[[  1   5  19 -39]
 [-20  10   6  18]
 [ -4  22   0  17]]
->
[[ 5 19]
 [10  6]]

[[ 29  -4  42  -2  30]
 [  5   8 -18  -6 -21]
 [ 14  -1  28  22  31]
 [-13  27 -10  36 -10]]
->
[[ -4  42]
 [  8 -18]]

[[  6  12  24 -21]
 [ 19  11  27 -53]]
->
[[12 24]
 [11 27]]

[[ 10 -11  12]
 [-25  -8  23]
 [ 14  41  12]]
->
[[-11  12]
 [ -8  23]]

[[ 15  27  43  -4]
 [-18  -7 -39 -26]
 [ 22 -16 -29  14]
 [ -3  -2 -36  29]]
->
[[ 27  43]
 [ -7 -39]]

[[  8 -20   2 -28 -15]
 [ 40  -5 -15 -51  25]
 [  7  14 -10   7   7]
 [  6 -16   3 -32  -1]]
->
[[-20   2]
 [ -5 -15]]
---
[[ -1  -2  -6 -40  -6  -3  -2  -2  -4  -1  -5]
 [ -3   4  -4  14   2  -1  -2  -4  -6   0   2]
 [  3   2   3  -6   3   3   2   3   3   2   3]
 [  2  -2  -2 -38  -4   0   0   2   1   1  -3]
 [  2   0  -2 -33  -2   0   0   1   0   2  -2]
 [  0   2   0  15   2   0   0  -1  -1   1   2]
 [ -4  -5  -8 -42 -11  -6  -5  -5  -6  -4 -10]
 [  3   2   2 -14   4   3   2   3   3   2   4]]
->
[[  3  -4   0   2   2   3  -3  -1]
 [  2  -5   2   0  -2   2   4  -2]
 [  2  -8   0  -2  -2   3  -4  -6]
 [-14 -42  15 -33 -38  -6  14 -40]
 [  4 -11   2  -2  -4   3   2  -6]
 [  3  -6   0   0   0   3  -1  -3]
 [  2  -5   0   0   0   2  -2  -2]
 [  3  -5  -1   1   2   3  -4  -2]
 [  3  -6  -1   0   1   3  -6  -4]
 [  2  -4   1   2   1   2   0  -1]
 [  4 -10   2  -2  -3   3   2  -5]]

[[ -9 -17   3  -9 -21 -16 -11 -11   1  -9  16   0 -19 -54 -17]
 [-27   4 -24 -21  16 -17  16 -28  -4 -14  22   8 -32 -26  -1]
 [-21  18  -4 -10 -20   0  -9  25   1 -10 -15 -26  -7 -11  -6]]
->
[[-21 -27  -9]
 [ 18   4 -17]
 [ -4 -24   3]
 [-10 -21  -9]
 [-20  16 -21]
 [  0 -17 -16]
 [ -9  16 -11]
 [ 25 -28 -11]
 [  1  -4   1]
 [-10 -14  -9]
 [-15  22  16]
 [-26   8   0]
 [ -7 -32 -19]
 [-11 -26 -54]
 [ -6  -1 -17]]

[[ -2  10  -1 -13]
 [-19 -16   0  -5]
 [  6  18   9   5]
 [-44  18 -29  43]
 [-15  -8   9   3]
 [ -6   3   4  -6]]
->
[[ -6 -15 -44   6 -19  -2]
 [  3  -8  18  18 -16  10]
 [  4   9 -29   9   0  -1]
 [ -6   3  43   5  -5 -13]]

[[  5 -37 -41  10 -25  41  40 -30  34 -37   2  34 -12  37 -31]
 [-24  32  28  26  22  32  13 -32  22 -50  26  18 -31 -25 -10]
 [ 46 -36 -12  -3 -17 -33 -25 -31  34 -32 -36  26 -35  39 -39]
 [ 36 -10  25  34 -34 -25  35  30 -28 -35 -40  38  37  40  39]
 [ 47 -17  23  40 -25  16  42  42 -37 -31  27 -36  23  17  26]]
->
[[ 47  36  46 -24   5]
 [-17 -10 -36  32 -37]
 [ 23  25 -12  28 -41]
 [ 40  34  -3  26  10]
 [-25 -34 -17  22 -25]
 [ 16 -25 -33  32  41]
 [ 42  35 -25  13  40]
 [ 42  30 -31 -32 -30]
 [-37 -28  34  22  34]
 [-31 -35 -32 -50 -37]
 [ 27 -40 -36  26   2]
 [-36  38  26  18  34]
 [ 23  37 -35 -31 -12]
 [ 17  40  39 -25  37]
 [ 26  39 -39 -10 -31]]

[[ 22   5  32 -27 -18  41]
 [  0 -10 -27 -10   3  -8]
 [ 25   0  11 -28 -17  30]
 [  8  -4  19  -3 -13   4]
 [ -4   2  -1  -3  -9  -6]
 [ 21   3  15 -28 -19  25]
 [ -9   1 -22   1  -8  -4]
 [ -1   4 -34 -11   0   9]
 [ -3 -14   7  -6  11  -3]
 [-11   8   6  22  -8 -20]
 [ 16  -2 -10 -27  -8  21]]
->
[[ 16 -11  -3  -1  -9  21  -4   8  25   0  22]
 [ -2   8 -14   4   1   3   2  -4   0 -10   5]
 [-10   6   7 -34 -22  15  -1  19  11 -27  32]
 [-27  22  -6 -11   1 -28  -3  -3 -28 -10 -27]
 [ -8  -8  11   0  -8 -19  -9 -13 -17   3 -18]
 [ 21 -20  -3   9  -4  25  -6   4  30  -8  41]]

[[ -1  35 -18   0   5 -10  -6]
 [  9 -16   2   4  -9   2   0]
 [  0  -2   9   2  -3  12  -4]
 [  2 -33  27  -3  -3  -1   5]
 [ 14 -43  27  10   1 -10   7]
 [ 11  -6  17  -7 -10   0   6]
 [  2  16   7  10  18   3  -6]
 [-11   5   7   4  -2 -12  -1]
 [-19  20  -8   4   9  -5  -7]
 [ -4   7   1   3  -1   1  -6]
 [  9  10  17  -7 -12   1   7]]
->
[[  9  -4 -19 -11   2  11  14   2   0   9  -1]
 [ 10   7  20   5  16  -6 -43 -33  -2 -16  35]
 [ 17   1  -8   7   7  17  27  27   9   2 -18]
 [ -7   3   4   4  10  -7  10  -3   2   4   0]
 [-12  -1   9  -2  18 -10   1  -3  -3  -9   5]
 [  1   1  -5 -12   3   0 -10  -1  12   2 -10]
 [  7  -6  -7  -1  -6   6   7   5  -4   0  -6]]
